Below are the code and all the weights of a small trained network. Each question names an input and a class and asks about switching units off, where a switched-off unit gives its printed mean instead of its output.

import numpy as np


def w(rows, s, z=0):
    codes = np.array(rows[::2]) - 128.0
    scale = np.full(codes.shape[1], s)
    scale[-1] = z or s
    return codes * scale


def f(y):
    return np.maximum(y, 0)


def log_softmax(a):
    a = a - a.max(-1, keepdims=True)
    return a - np.log(np.exp(a).sum(-1, keepdims=True))


def net(x, mask):
    res = np.array(x, float).reshape(1, 7) / 4 @ E
    y = f(res @ A[0][:, :-1].T + A[0][:, -1])
    res = res + np.where(mask, y, B[0][:, -1]) @ B[0][:, :-1]
    return log_softmax(res[-1] @ U[:, :-1].T + U[:, -1])


A, B = {}, {}
E = w([
[108,159,92,141,145,191,169,159,187,84],'x0',
[160,129,136,199,183,133,100,111,93,62],'x1',
[103,68,140,125,104,95,181,135,171,170],'x2',
[71,147,115,129,157,219,166,169,70,177],'x3',
[171,135,197,128,121,217,193,74,202,155],'x4',
[132,156,175,50,173,141,90,54,111,176],'x5',
[99,250,145,78,105,105,89,139,150,132],'x6',
],0.011)
A[0] = w([
[129,128,174,98,62,44,144,94,201,138,152],'N1',
[101,92,108,107,147,190,65,93,29,180,207],'N2',
[133,119,151,109,151,227,190,19,180,218,112],'N3',
[219,145,108,155,235,163,141,115,176,3,232],'N4',
[81,117,254,167,149,227,163,25,190,219,162],'N5',
[84,160,171,74,162,194,223,59,184,172,255],'N6',
[165,98,241,240,81,99,108,13,159,60,189],'N7',
[188,197,177,18,173,122,13,79,104,123,180],'N8',
[25,203,182,157,153,166,146,150,181,79,181],'N9',
[215,126,43,132,157,208,82,131,121,51,166],'N10',
],0.0082,0.0048)
B[0] = w([
[94,198,93,126,102,164,101,167,255,121,198],'N1',
[174,161,106,46,31,73,107,153,137,86,197],'N2',
[175,75,53,110,111,117,118,209,49,202,233],'N3',
[105,103,85,218,100,125,145,91,193,60,231],'N4',
[191,103,24,61,99,209,103,218,100,147,251],'N5',
[178,87,80,65,79,188,145,234,73,72,250],'N6',
[197,25,87,136,65,183,161,202,193,166,221],'N7',
[138,89,161,64,216,99,50,2,67,39,240],'N8',
[81,207,8,157,63,186,165,166,172,145,201],'N9',
[123,137,199,198,143,109,89,86,181,72,199],'N10',
],0.0087,0.014)
U = w([
[152,76,114,116,129,175,122,165,9,112,150],'0',
[130,191,214,60,163,96,61,76,81,149,95],'1',
[138,110,154,178,135,112,76,71,160,65,169],'2',
[52,180,143,128,174,203,165,101,57,163,39],'3',
[72,197,103,195,121,157,129,200,109,117,95],'4',
[173,90,166,189,128,156,107,156,133,142,2],'5',
[134,129,106,103,43,145,182,195,190,173,196],'6',
],0.011,0.0064)

Each question gives the input, the list of numbers given to net, and the class t.
The units are the neurons (one row each of A and B). Each row of codes is followed by its name. A weight is (code - 128) times the scale printed after its matrix; where a second scale follows, it is the last column's (A, B and U).
mask holds one flag per neuron, in row order. A switched-off neuron (its flag False) gives its mean, the last column of its row in B, instead of its output. The means were averaged over made-up inputs and are rounded, as every weight is.
A unit's drop is (log p(t) with every unit on - log p(t) with that unit switched off) / (log p(t) with every unit on - log p(t) with every unit switched off).
The circuit of an input: a set's keep is (log p(t) with only the set's units on - log p(t) with every unit switched off) / (log p(t) with every unit on - log p(t) with every unit switched off). Starting from all 10 units, units are removed one at a time, each time the one whose removal leaves the highest keep (on an exact tie, the one counted first), for as long as the keep stays at least 0.8.
units of the circuit, in order: the units of the circuit, biggest drop first
most important unit: the unit with the biggest drop
top k neurons: the k neurons with the biggest drops, biggest first
drop of u: that unit's drop, to one decimal
input [6,7,-2,3,-2,8,-7], class 2: units of the circuit, in order -> [N10; N4]
input [-8,-7,1,-7,1,4,3], class 1: units of the circuit, in order -> [N8]
input [-3,2,5,-2,-8,8,-8], class 1: units of the circuit, in order -> [N6; N5; N3; N4]
input [-7,2,-6,-7,2,-1,8], class 2: units of the circuit, in order -> [N7; N8]
input [-3,2,5,-7,4,8,1], class 0: top 2 neurons -> [N8; N9]
input [7,7,3,7,-3,-7,-7], class 4: top 2 neurons -> [N8; N9]
input [7,2,-8,8,-4,5,1], class 2: top 4 neurons -> [N8; N10; N5; N3]
input [2,5,-5,7,6,-2,7], class 4: top 4 neurons -> [N9; N7; N10; N4]
input [8,0,-5,1,4,-2,8], class 4: units of the circuit, in order -> [N7; N2]
input [0,4,-7,5,1,4,4], class 1: units of the circuit, in order -> [N8; N7]
input [-3,7,-4,6,6,-8,-5], class 5: units of the circuit, in order -> [N10; N6]
input [8,1,3,-1,-4,4,3], class 4: units of the circuit, in order -> [N7; N5]
input [-2,0,-2,-3,-7,-6,2], class 4: top 2 neurons -> [N8; N4]
input [-8,8,0,4,4,-8,-1], class 6: units of the circuit, in order -> [N8]
input [-7,-8,-6,-7,-2,0,0], class 2: top 2 neurons -> [N1; N3]
input [-5,-1,-6,-8,1,-4,-8], class 5: top 2 neurons -> [N7; N9]
input [-8,3,-3,0,2,3,2], class 1: top 2 neurons -> [N8; N6]
input [7,-7,-8,-5,0,6,3], class 1: top 2 neurons -> [N8; N7]
input [3,7,4,-7,-6,4,-4], class 2: drop of N7 -> 0.0
input [5,-8,-2,8,-4,8,2], class 0: drop of N8 -> 0.1
input [3,-5,5,0,4,6,-6], class 0: drop of N3 -> 0.3
input [4,-1,5,8,-6,8,6], class 0: drop of N1 -> 0.2
input [0,-3,7,7,0,3,-1], class 0: most important unit -> N1
